Below is a small trained network, with its code and all its weights. Each question gives an input and a class and asks what happens when units are switched off, that is, made to give their printed mean instead of their output.

import numpy as np


def w(rows, s, z=0):
    codes = np.array(rows[::2]) - 128.0
    scale = np.full(codes.shape[1], s)
    scale[-1] = z or s
    return codes * scale


def f(y):
    return np.maximum(y, 0)


def log_softmax(a):
    a = a - a.max(-1, keepdims=True)
    return a - np.log(np.exp(a).sum(-1, keepdims=True))


def net(x, mask):
    res = np.array(x, float).reshape(1, 6) / 4 @ E
    y = f(res @ A[0][:, :-1].T + A[0][:, -1])
    res = res + np.where(mask, y, B[0][:, -1]) @ B[0][:, :-1]
    return log_softmax(res[-1] @ U[:, :-1].T + U[:, -1])


A, B = {}, {}
E = w([
[134,134,124,127,132,133,127,129,132],'x0',
[130,126,112,121,125,144,124,116,130],'x1',
[133,138,124,115,128,137,121,133,125],'x2',
[173,80,200,98,67,118,19,141,232],'x3',
[55,134,60,55,107,83,203,172,238],'x4',
[91,186,254,115,85,171,184,21,158],'x5',
],0.01)
A[0] = w([
[165,37,25,151,186,84,51,253,85,32],'N1',
[148,62,190,100,66,148,44,164,220,112],'N2',
[69,132,96,101,138,114,164,145,195,4],'N3',
[110,184,195,125,82,143,177,36,132,48],'N4',
[26,99,78,24,88,105,200,174,251,38],'N5',
[136,127,50,120,149,129,74,186,106,39],'N6',
[168,44,171,114,53,138,49,162,209,97],'N7',
[152,102,162,165,166,148,63,92,66,42],'N8',
[153,158,157,140,97,125,72,63,68,63],'N9',
[112,153,78,157,201,123,234,120,50,116],'N10',
[148,138,165,84,161,93,91,144,147,86],'N11',
[125,105,132,99,145,129,118,107,107,73],'N12',
[81,255,246,106,58,174,166,26,162,54],'N13',
[198,79,175,160,181,154,83,85,48,46],'N14',
[156,111,182,186,127,191,59,125,65,67],'N15',
[150,83,146,168,139,133,106,110,46,20],'N16',
[71,185,94,166,200,157,234,164,41,124],'N17',
[164,49,173,118,69,96,21,143,212,87],'N18',
],0.0078,0.003)
B[0] = w([
[50,1,219,88,195,237,128,183,225,253],'N1',
[115,183,101,78,145,107,44,49,50,233],'N2',
[191,160,117,181,92,103,164,163,132,177],'N3',
[98,62,181,96,165,202,136,161,158,204],'N4',
[241,213,86,220,39,69,214,211,130,250],'N5',
[107,81,163,105,144,159,164,137,150,184],'N6',
[94,153,128,121,123,128,47,41,60,229],'N7',
[175,163,90,195,64,70,209,167,151,183],'N8',
[169,142,101,162,110,129,167,179,120,177],'N9',
[83,157,109,70,141,58,51,30,58,219],'N10',
[99,117,95,120,135,102,127,113,101,153],'N11',
[130,127,134,145,137,108,124,134,133,131],'N12',
[91,5,158,79,199,193,126,182,211,254],'N13',
[182,181,84,197,97,72,186,177,194,199],'N14',
[189,173,106,160,55,78,191,173,146,197],'N15',
[162,150,100,135,103,109,146,161,163,171],'N16',
[70,185,117,92,158,126,61,32,47,229],'N17',
[86,155,100,103,140,117,64,59,60,235],'N18',
],0.0073,0.013)
U = w([
[96,178,131,115,144,114,86,2,49,208],'0',
[99,20,161,116,173,178,138,170,191,172],'1',
[189,210,121,188,69,89,178,190,143,4],'2',
],0.0096,0.0025)

Each question gives the input, the list of numbers given to net, and the class t.
The units are the neurons (one row each of A and B). Each row of codes is followed by its name. A weight is (code - 128) times the scale printed after its matrix; where a second scale follows, it is the last column's (A, B and U).
mask holds one flag per neuron, in row order. A switched-off neuron (its flag False) gives its mean, the last column of its row in B, instead of its output. The means were averaged over made-up inputs and are rounded, as every weight is.
A unit's drop is (log p(t) with every unit on - log p(t) with that unit switched off) / (log p(t) with every unit on - log p(t) with every unit switched off).
The circuit of an input: a set's keep is (log p(t) with only the set's units on - log p(t) with every unit switched off) / (log p(t) with every unit on - log p(t) with every unit switched off). Starting from the 12 units with the biggest drops (on a tie, the unit counted first), units are removed one at a time, each time the one whose removal leaves the highest keep (on an exact tie, the one counted first), for as long as the keep stays at least 0.8.
units of the circuit, in order: the units of the circuit, biggest drop first
top k neurons: the k neurons with the biggest drops, biggest first
drop of u: that unit's drop, to one decimal
input [-5,-6,3,5,4,4], class 0: top 4 neurons : N1; N2; N7; N18
input [6,2,-4,2,8,-4], class 2: units of the circuit, in order : N5
input [-2,8,-3,5,6,0], class 2: top 4 neurons : N5; N17; N10; N3
input [-1,-4,7,6,3,5], class 0: top 3 neurons : N2; N1; N7
input [-2,-1,-1,-5,-8,-8], class 1: top 3 neurons : N1; N5; N6
input [8,-8,0,1,-6,-7], class 1: top 2 neurons : N1; N5
input [-6,-8,-1,-7,-8,8], class 1: top 3 neurons : N13; N4; N5
input [2,-7,4,-6,7,0], class 2: top 3 neurons : N5; N2; N3
input [4,-6,7,-7,-2,-8], class 1: top 2 neurons : N1; N2
input [3,-8,1,6,-4,-6], class 0: top 4 neurons : N18; N7; N2; N13
input [1,2,0,-3,4,1], class 2: top 2 neurons : N5; N2
input [7,-2,-8,3,8,7], class 2: top 3 neurons : N5; N1; N3
input [-1,-1,1,7,6,-1], class 0: top 3 neurons : N2; N7; N18
input [0,-1,5,5,1,7], class 1: units of the circuit, in order : N13
input [-7,5,-7,4,6,-3], class 2: drop of N5 : 1.9
input [8,2,6,-4,-1,-7], class 1: drop of N1 : 2.7
input [-7,-2,0,2,-4,8], class 1: drop of N13 : 0.1
